Here is a tiny trained network, its code and every weight. The questions are about switching its units off for an input and a class, where a switched-off unit gives its printed mean instead of its output.

import numpy as np


def w(rows, s, z=0):
    codes = np.array(rows[::2]) - 128.0
    scale = np.full(codes.shape[1], s)
    scale[-1] = z or s
    return codes * scale


def f(y):
    return y / 2 * (1 + np.tanh(0.7978845608 * (y + 0.044715 * y**3)))


def log_softmax(a):
    a = a - a.max(-1, keepdims=True)
    return a - np.log(np.exp(a).sum(-1, keepdims=True))


def net(x, mask):
    res = np.array(x, float).reshape(1, 4) / 4 @ E
    y = f(res @ A[0][:, :-1].T + A[0][:, -1])
    res = res + np.where(mask, y, B[0][:, -1]) @ B[0][:, :-1]
    return log_softmax(res[-1] @ U[:, :-1].T + U[:, -1])


A, B = {}, {}
E = w([
[63,212,220,98,43,162],'x0',
[108,150,133,252,83,61],'x1',
[130,2,160,124,50,152],'x2',
[21,118,25,60,66,62],'x3',
],0.0083)
A[0] = w([
[114,150,100,197,72,86,124],'neuron 1',
[146,132,123,123,115,110,253],'neuron 2',
[175,134,150,134,150,188,98],'neuron 3',
[126,186,95,155,144,114,132],'neuron 4',
[135,185,104,129,156,139,94],'neuron 5',
[149,130,155,160,159,161,94],'neuron 6',
[74,97,97,120,124,96,87],'neuron 7',
[101,151,168,123,87,161,78],'neuron 8',
[133,186,96,79,179,159,97],'neuron 9',
[113,131,85,80,111,115,139],'neuron 10',
[111,155,163,110,104,128,58],'neuron 11',
[172,134,199,142,139,141,115],'neuron 12',
[147,56,117,107,78,169,128],'neuron 13',
[103,143,91,75,126,92,92],'neuron 14',
[168,64,106,153,162,79,86],'neuron 15',
[180,145,146,158,149,146,129],'neuron 16',
[131,54,155,118,87,130,98],'neuron 17',
[145,91,100,118,190,108,105],'neuron 18',
[112,164,172,70,102,147,116],'neuron 19',
[116,130,104,213,98,114,123],'neuron 20',
[101,46,136,139,88,154,111],'neuron 21',
[111,150,137,176,130,68,73],'neuron 22',
[145,109,103,2,161,211,117],'neuron 23',
[95,123,112,108,118,86,82],'neuron 24',
[146,129,172,139,158,181,121],'neuron 25',
[139,135,157,152,157,155,65],'neuron 26',
[99,141,194,102,139,148,94],'neuron 27',
[82,162,203,136,104,135,119],'neuron 28',
[94,131,104,103,115,74,103],'neuron 29',
[135,117,96,92,109,64,51],'neuron 30',
[133,78,88,162,164,128,141],'neuron 31',
[151,154,150,182,147,151,95],'neuron 32',
[113,187,105,111,189,95,111],'neuron 33',
[162,118,160,168,167,145,124],'neuron 34',
[128,90,88,143,186,123,111],'neuron 35',
[102,143,75,104,87,136,86],'neuron 36',
],0.012,0.0044)
B[0] = w([
[101,64,163,135,152,84,193],'neuron 1',
[97,128,125,96,236,215,167],'neuron 2',
[142,92,100,81,89,84,194],'neuron 3',
[175,156,188,137,151,148,175],'neuron 4',
[179,155,162,132,109,124,161],'neuron 5',
[156,109,104,53,79,119,176],'neuron 6',
[156,115,129,83,88,117,177],'neuron 7',
[84,195,77,169,53,141,177],'neuron 8',
[177,145,213,190,152,101,186],'neuron 9',
[158,69,100,99,131,121,185],'neuron 10',
[101,180,79,144,4,147,154],'neuron 11',
[139,108,90,74,110,117,204],'neuron 12',
[175,203,198,151,124,163,197],'neuron 13',
[173,89,112,61,97,80,184],'neuron 14',
[74,224,85,159,74,120,203],'neuron 15',
[131,82,114,78,101,97,190],'neuron 16',
[207,200,195,102,75,175,182],'neuron 17',
[37,208,71,227,39,141,188],'neuron 18',
[36,173,91,193,70,146,197],'neuron 19',
[75,54,201,165,150,62,182],'neuron 20',
[203,199,185,106,114,168,187],'neuron 21',
[156,83,169,165,139,80,164],'neuron 22',
[52,26,194,240,151,2,254],'neuron 23',
[150,105,102,79,80,117,161],'neuron 24',
[113,104,100,65,81,96,195],'neuron 25',
[166,115,95,71,54,70,158],'neuron 26',
[108,128,98,149,84,103,173],'neuron 27',
[40,159,89,133,78,135,204],'neuron 28',
[189,102,92,54,111,119,179],'neuron 29',
[149,135,104,106,92,89,162],'neuron 30',
[71,176,109,170,93,161,194],'neuron 31',
[153,89,105,108,101,92,180],'neuron 32',
[208,223,201,115,96,168,190],'neuron 33',
[118,95,78,69,89,106,196],'neuron 34',
[70,205,103,181,57,154,187],'neuron 35',
[163,112,106,73,94,99,174],'neuron 36',
],0.007,0.0099)
U = w([
[39,207,2,170,104,133,117],'0',
[192,55,30,7,118,85,116],'1',
[93,17,229,198,149,49,119],'2',
[254,225,245,114,131,155,119],'3',
[98,82,139,130,189,161,246],'4',
[156,108,86,117,198,195,89],'5',
],0.009,0.011)

Each question gives the input, the list of numbers given to net, and the class t.
The units are the neurons (one row each of A and B). Each row of codes is followed by its name. A weight is (code - 128) times the scale printed after its matrix; where a second scale follows, it is the last column's (A, B and U).
mask holds one flag per neuron, in row order. A switched-off neuron (its flag False) gives its mean, the last column of its row in B, instead of its output. The means were averaged over made-up inputs and are rounded, as every weight is.
A unit's drop is (log p(t) with every unit on - log p(t) with that unit switched off) / (log p(t) with every unit on - log p(t) with every unit switched off).
The circuit of an input: a set's keep is (log p(t) with only the set's units on - log p(t) with every unit switched off) / (log p(t) with every unit on - log p(t) with every unit switched off). Starting from the 12 units with the biggest drops (on a tie, the unit counted first), units are removed one at a time, each time the one whose removal leaves the highest keep (on an exact tie, the one counted first), for as long as the keep stays at least 0.8.
units of the circuit, in order: the units of the circuit, biggest drop first
most important unit: the unit with the biggest drop
k most important neurons: the k neurons with the biggest drops, biggest first
drop of u: that unit's drop, to one decimal
input [6,8,-2,-7], class 2: units of the circuit, in order => [neuron 20]
input [3,6,-8,2], class 3: units of the circuit, in order => [neuron 33; neuron 4]
input [-1,-1,3,-1], class 4: 2 most important neurons => [neuron 33; neuron 9]
input [-4,2,2,-4], class 0: units of the circuit, in order => [neuron 15; neuron 31]
input [4,-4,-6,4], class 3: units of the circuit, in order => [neuron 33; neuron 9]
input [7,-8,-2,-4], class 2: 2 most important neurons => [neuron 23; neuron 9]
input [8,7,3,-4], class 0: 3 most important neurons => [neuron 28; neuron 8; neuron 23]
input [-2,-4,-3,2], class 2: units of the circuit, in order => [neuron 23; neuron 9]
input [-5,4,-6,1], class 3: units of the circuit, in order => [neuron 33; neuron 4]
input [-4,5,-8,4], class 3: 2 most important neurons => [neuron 33; neuron 23]
input [6,-3,-7,5], class 3: 2 most important neurons => [neuron 33; neuron 9]
input [6,8,-4,6], class 2: 2 most important neurons => [neuron 1; neuron 20]
input [-4,5,-2,2], class 2: 2 most important neurons => [neuron 20; neuron 1]
input [-2,7,-8,-3], class 3: 2 most important neurons => [neuron 23; neuron 33]
input [-2,-5,-8,5], class 3: units of the circuit, in order => [neuron 33]
input [-2,3,0,2], class 4: 2 most important neurons => [neuron 23; neuron 9]
input [0,-5,7,-1], class 3: 3 most important neurons => [neuron 17; neuron 13; neuron 21]
input [-5,4,3,-4], class 0: 3 most important neurons => [neuron 15; neuron 23; neuron 31]
input [-6,5,8,6], class 3: 3 most important neurons => [neuron 21; neuron 17; neuron 13]
input [-8,-6,-5,-4], class 0: most important unit => neuron 18
input [1,4,4,6], class 1: drop of neuron 23 => 0.2
input [-7,4,6,2], class 0: drop of neuron 15 => 0.2
input [8,0,4,-7], class 0: drop of neuron 8 => 0.1
